Here is a tiny trained network, its code and every weight. The questions are about switching its units off for an input and a class, where a switched-off unit gives its printed mean instead of its output.

import numpy as np


def w(rows, s, z=0):
    codes = np.array(rows[::2]) - 128.0
    scale = np.full(codes.shape[1], s)
    scale[-1] = z or s
    return codes * scale


def f(y):
    return y / 2 * (1 + np.tanh(0.7978845608 * (y + 0.044715 * y**3)))


def log_softmax(a):
    a = a - a.max(-1, keepdims=True)
    return a - np.log(np.exp(a).sum(-1, keepdims=True))


def net(x, mask):
    res = np.array(x, float).reshape(1, 3) / 4 @ E
    y = f(res @ A[0][:, :-1].T + A[0][:, -1])
    res = res + np.where(mask, y, B[0][:, -1]) @ B[0][:, :-1]
    return log_softmax(res[-1] @ U[:, :-1].T + U[:, -1])


A, B = {}, {}
E = w([
[206,110,210,130,170,60],'x0',
[198,171,112,1,156,134],'x1',
[56,46,196,216,163,189],'x2',
],0.0084)
A[0] = w([
[130,173,39,48,90,15,184],'n0',
[106,122,101,119,116,230,16],'n1',
[210,222,190,27,182,101,235],'n2',
[87,124,130,235,167,245,239],'n3',
[45,72,196,145,174,194,254],'n4',
[151,181,3,109,74,81,205],'n5',
[29,141,96,92,82,210,20],'n6',
[185,206,105,115,200,189,196],'n7',
[109,84,103,97,86,170,5],'n8',
[202,107,178,158,148,83,176],'n9',
[161,83,166,104,136,59,249],'n10',
[63,136,69,88,33,151,3],'n11',
[105,50,101,23,229,205,236],'n12',
[172,120,191,147,171,132,235],'n13',
[55,157,54,64,217,151,96],'n14',
[159,210,88,147,117,122,4],'n15',
[196,124,115,156,47,7,200],'n16',
[142,52,100,135,122,220,147],'n17',
],0.0072,0.0019)
B[0] = w([
[130,158,88,130,218,28,219],'n0',
[159,68,98,92,31,37,153],'n1',
[33,141,66,184,116,86,243],'n2',
[107,149,72,130,253,82,254],'n3',
[174,134,34,164,138,27,243],'n4',
[101,13,43,143,220,77,207],'n5',
[111,57,80,78,81,112,182],'n6',
[66,238,84,205,142,134,172],'n7',
[167,71,199,69,42,45,131],'n8',
[90,64,81,92,30,143,167],'n9',
[53,137,78,100,39,97,167],'n10',
[151,143,106,54,69,67,164],'n11',
[90,157,70,115,220,105,188],'n12',
[45,86,82,32,55,28,168],'n13',
[69,102,79,105,143,191,161],'n14',
[229,112,93,177,136,124,140],'n15',
[160,139,39,147,84,118,171],'n16',
[181,157,58,48,146,42,166],'n17',
],0.0051,0.0079)
U = w([
[41,66,68,30,49,96,244],'0',
[20,254,87,191,198,147,255],'1',
[198,115,59,141,210,79,48],'2',
[105,91,130,49,48,187,26],'3',
[155,161,201,38,77,212,1],'4',
],0.0057,0.0019)

Each question gives the input, the list of numbers given to net, and the class t.
The units are the neurons (one row each of A and B). Each row of codes is followed by its name. A weight is (code - 128) times the scale printed after its matrix; where a second scale follows, it is the last column's (A, B and U).
mask holds one flag per neuron, in row order. A switched-off neuron (its flag False) gives its mean, the last column of its row in B, instead of its output. The means were averaged over made-up inputs and are rounded, as every weight is.
A unit's drop is (log p(t) with every unit on - log p(t) with that unit switched off) / (log p(t) with every unit on - log p(t) with every unit switched off).
The circuit of an input: a set's keep is (log p(t) with only the set's units on - log p(t) with every unit switched off) / (log p(t) with every unit on - log p(t) with every unit switched off). Starting from the 12 units with the biggest drops (on a tie, the unit counted first), units are removed one at a time, each time the one whose removal leaves the highest keep (on an exact tie, the one counted first), for as long as the keep stays at least 0.8.
circuit, biggest first: the units of the circuit, biggest drop first
unit that matters most: the unit with the biggest drop
top k neurons: the k neurons with the biggest drops, biggest first
drop of u: that unit's drop, to one decimal
input [-6,0,7], class 2: top neuron -> [n3]
input [8,3,8], class 0: circuit, biggest first -> [n13 n9]
input [7,4,-2], class 0: circuit, biggest first -> [n9 n10]
input [7,-3,7], class 0: top 4 neurons -> [n13 n9 n10 n0]
input [-7,3,8], class 2: circuit, biggest first -> [n3 n4 n17]
input [1,8,-8], class 1: circuit, biggest first -> [n2 n7]
input [6,-4,2], class 0: top 2 neurons -> [n13 n9]
input [-2,6,-3], class 1: top 2 neurons -> [n7 n2]
input [8,-8,0], class 0: circuit, biggest first -> [n9 n13]
input [-2,1,2], class 3: circuit, biggest first -> [n0 n2 n5]
input [-4,2,7], class 2: top 2 neurons -> [n4 n3]
input [4,6,1], class 1: top 2 neurons -> [n2 n7]
input [6,-2,-3], class 0: circuit, biggest first -> [n9 n10 n3]
input [8,-2,4], class 0: top 3 neurons -> [n13 n9 n10]
input [8,-1,5], class 0: top 2 neurons -> [n13 n9]
input [5,8,-4], class 1: unit that matters most -> n2
input [0,8,4], class 1: drop of n3 -> -0.1
input [-2,-4,8], class 2: drop of n4 -> 0.4
input [0,-7,8], class 2: drop of n5 -> -0.1
input [5,8,-2], class 1: drop of n2 -> 0.3
